Each row is followed by its class. Each block has new classes.
15.7  -0.1  3.5  7.8  -28.8  -5.3  -14.6  -25.3  17.8  -10.8  5.0  -4.3  -0.9  -17.1  5.0  26.5  6.8  -18.5  15.9  36.2  -4.4  3.8  -17.9  -9.8  -18.6  -32.4  5.3  -6.0  7.7  -19.2  12.8  9.8  -34.6  -2.2  23.7  -2.5  11.5  -48.3  -22.1  -10.3  22.5  1.7  17.2  4.5  -7.0  19.8  -3.5  -1.6  10.8  14.9  -20.5  26.3  -30.0  -24.7  0.4  -3.4  6.8  10.7  3.1  -1.7  6.7  -5.0  -1.9  -7.6  -6.6  -15.9  -14.8  2.7  -17.7  26.9  32.9  6.4  2.0  -0.8  7.9  -42.0  -4.2 : Z640
-6.3  12.2  20.6  -6.8  -9.5  10.1  -16.9  -1.3  -40.4  2.1  8.0  20.8  -14.6  -40.2  -5.6  22.4  17.7  -12.0  -7.6  -23.8  -5.1  11.8  16.3  4.3  -0.1  -39.0  40.2  1.0  -11.9  -15.4  2.7  8.6  -7.2  -5.5  7.6  7.2  -4.1  -34.3  21.1  -3.7  2.9  7.9  25.8  -6.1  -10.6  17.7  1.1  8.9  -15.7  -1.8  -9.7  -8.1  -35.3  -8.5  16.5  19.0  -19.7  2.9  -8.7  -20.0  0.2  19.0  -9.8  -0.2  -18.2  -2.8  21.0  -18.2  -26.8  43.1  6.8  5.1  9.9  -8.3  -15.9  -14.7  -23.6 : Z69
2.4  -5.3  5.2  -6.5  5.8  6.1  -4.3  1.9  -24.5  8.6  -1.2  -5.9  1.3  7.3  0.3  -4.4  3.7  -9.8  -8.5  3.2  6.6  40.3  23.9  12.7  2.8  10.6  -18.1  -5.5  -2.7  8.6  10.3  -1.7  3.4  0.5  10.8  -10.1  -9.2  -4.1  17.7  1.9  28.7  -4.6  -10.3  -6.9  -11.8  -9.8  -4.0  2.5  3.6  -5.1  5.6  0.2  -23.2  -1.5  -0.6  15.1  16.7  15.3  -1.5  2.2  -3.2  1.8  5.2  -20.3  11.7  6.5  23.8  10.6  -3.0  11.5  8.9  -8.5  -6.2  1.9  -38.8  1.8  16.9 : Z329
4.0  -10.2  -2.9  0.7  2.7  4.6  -11.4  -1.9  13.0  7.7  3.7  -5.4  -1.3  -13.4  -9.6  25.9  -1.7  -11.7  -4.1  -0.1  -0.3  22.8  -7.6  18.1  -10.2  -17.8  18.8  -9.7  -9.1  -1.7  17.6  13.8  3.6  -1.4  1.2  -6.6  7.6  -23.4  1.1  -5.9  21.9  -7.3  0.3  9.9  -12.4  2.3  2.4  2.0  -2.1  5.0  1.0  7.0  -25.7  -9.2  -3.4  13.9  19.0  11.5  -10.7  2.1  7.8  4.6  -1.7  -0.2  18.8  1.7  -4.2  2.3  -7.7  14.5  18.7  -12.5  8.0  1.4  5.5  -3.8  2.7 : Z329
2.6  5.8  -3.0  -0.3  3.4  11.7  -9.6  -7.0  -22.5  6.3  10.6  8.0  -5.8  -25.8  -2.6  26.9  6.4  -6.3  -3.8  2.1  5.9  23.5  11.5  18.1  -1.5  -22.1  30.0  -5.2  -0.3  -13.0  -0.7  6.0  -6.0  1.7  8.4  13.7  6.2  -17.1  15.9  1.1  10.9  -0.7  15.7  0.1  5.6  8.8  -5.3  12.4  -10.1  13.6  -4.1  8.5  -36.0  -6.7  5.7  11.9  -11.1  12.9  -14.7  23.1  -10.8  11.3  -7.4  -11.5  -2.2  -4.4  -2.7  -6.9  -12.5  34.0  14.9  1.1  0.8  -8.7  -17.5  -16.9  -11.8 : Z329
0.9  17.2  5.1  -14.7  -13.3  11.9  -7.8  0.5  -18.0  -14.9  -6.5  13.4  -13.8  -51.4  -7.8  27.4  -4.4  -3.4  -9.8  -11.2  23.2  21.7  -14.1  17.9  -33.4  -19.9  75.1  -18.5  0.2  -13.7  2.5  12.0  -15.2  19.3  -2.9  3.1  6.3  -8.0  27.0  -1.1  -18.7  -25.7  15.9  -4.4  19.3  5.6  12.4  -10.4  -2.3  -2.8  3.5  -10.5  -14.2  1.6  6.4  24.6  -2.6  -5.1  -11.8  -16.8  -28.3  3.7  4.4  5.1  -16.6  -10.4  6.0  -23.4  12.4  22.5  22.8  5.3  -9.0  1.5  2.7  -10.7  7.8 : Z821
-3.9  -6.0  37.2  -17.9  -13.2  10.3  10.7  -8.7  18.4  -8.7  4.3  4.5  -2.6  -5.5  -1.3  9.3  9.0  -8.9  4.0  -10.0  4.1  11.2  -17.5  -20.0  -27.6  8.7  34.2  -7.3  -11.7  -11.4  0.8  8.0  -2.4  -0.6  7.1  13.4  26.5  17.9  1.3  -4.8  -10.9  -6.3  -11.3  -6.4  -9.1  19.6  3.7  -9.4  8.7  -4.5  12.1  -34.8  19.1  51.7  9.6  7.7  -2.1  19.5  5.9  -3.2  -4.2  -9.2  13.5  3.3  -16.7  -1.9  19.0  6.9  -7.7  15.4  -4.4  -5.1  -12.6  -2.3  -15.8  0.1  5.2 : Z821
0.0  13.3  15.5  -12.3  -0.7  7.4  -8.9  1.3  -12.3  13.2  -1.2  7.9  26.2  -20.7  -8.0  14.8  14.7  -12.1  8.4  0.0  -2.7  10.5  -9.2  19.5  3.8  -27.1  13.2  -7.5  -7.1  -8.5  12.6  12.1  2.3  8.8  1.3  -3.9  6.7  -28.6  8.0  -13.0  17.4  -4.1  5.3  22.4  3.9  15.0  -0.3  -0.5  3.8  6.1  0.9  -6.1  -33.7  -5.1  8.4  14.0  -2.6  6.2  -3.7  2.5  -9.8  10.4  19.4  8.2  -7.0  1.2  -12.6  -2.0  -9.9  33.0  4.8  2.3  7.4  -22.7  -2.6  -14.6  -5.5 : Z69
-3.0  8.3  -15.7  -10.8  -20.9  -3.9  8.3  -2.1  -33.6  -1.6  3.0  3.4  13.0  11.2  -3.1  -5.1  -7.4  -12.2  4.2  17.6  16.3  -0.5  2.8  8.7  8.9  -12.1  -42.0  -7.9  -0.8  -5.9  14.6  4.3  16.8  -4.4  9.5  -6.0  5.2  -29.3  -6.4  -5.6  5.9  -12.8  -1.7  4.7  -34.4  18.2  14.2  9.6  6.8  -3.9  -0.8  -10.4  -42.0  -9.7  5.7  4.2  -13.8  13.1  3.6  1.5  11.8  7.1  17.3  -8.3  -19.5  5.1  12.6  14.1  -8.7  20.9  26.7  2.1  -12.1  4.1  -10.9  -23.3  -2.5 : Z24
-2.0  27.1  -0.4  -5.5  -19.5  -9.5  1.0  -4.4  -39.2  8.2  4.9  5.7  -5.0  -0.4  -5.5  8.4  8.2  -0.4  -8.5  -4.5  -0.2  12.9  3.7  20.5  4.0  -44.4  -11.9  -18.0  2.6  -8.6  71.8  5.5  -4.0  5.7  17.8  0.3  24.1  -46.8  14.0  0.0  11.5  -11.5  19.9  10.0  -15.5  15.8  0.4  11.4  6.9  8.2  -15.3  7.1  -39.3  -26.7  4.1  -8.5  -8.3  6.8  -43.2  -15.1  15.5  17.7  7.8  -0.7  -16.9  -1.5  22.2  11.7  3.9  21.1  36.8  16.3  -12.6  4.9  6.1  -38.1  -3.5 : Z640
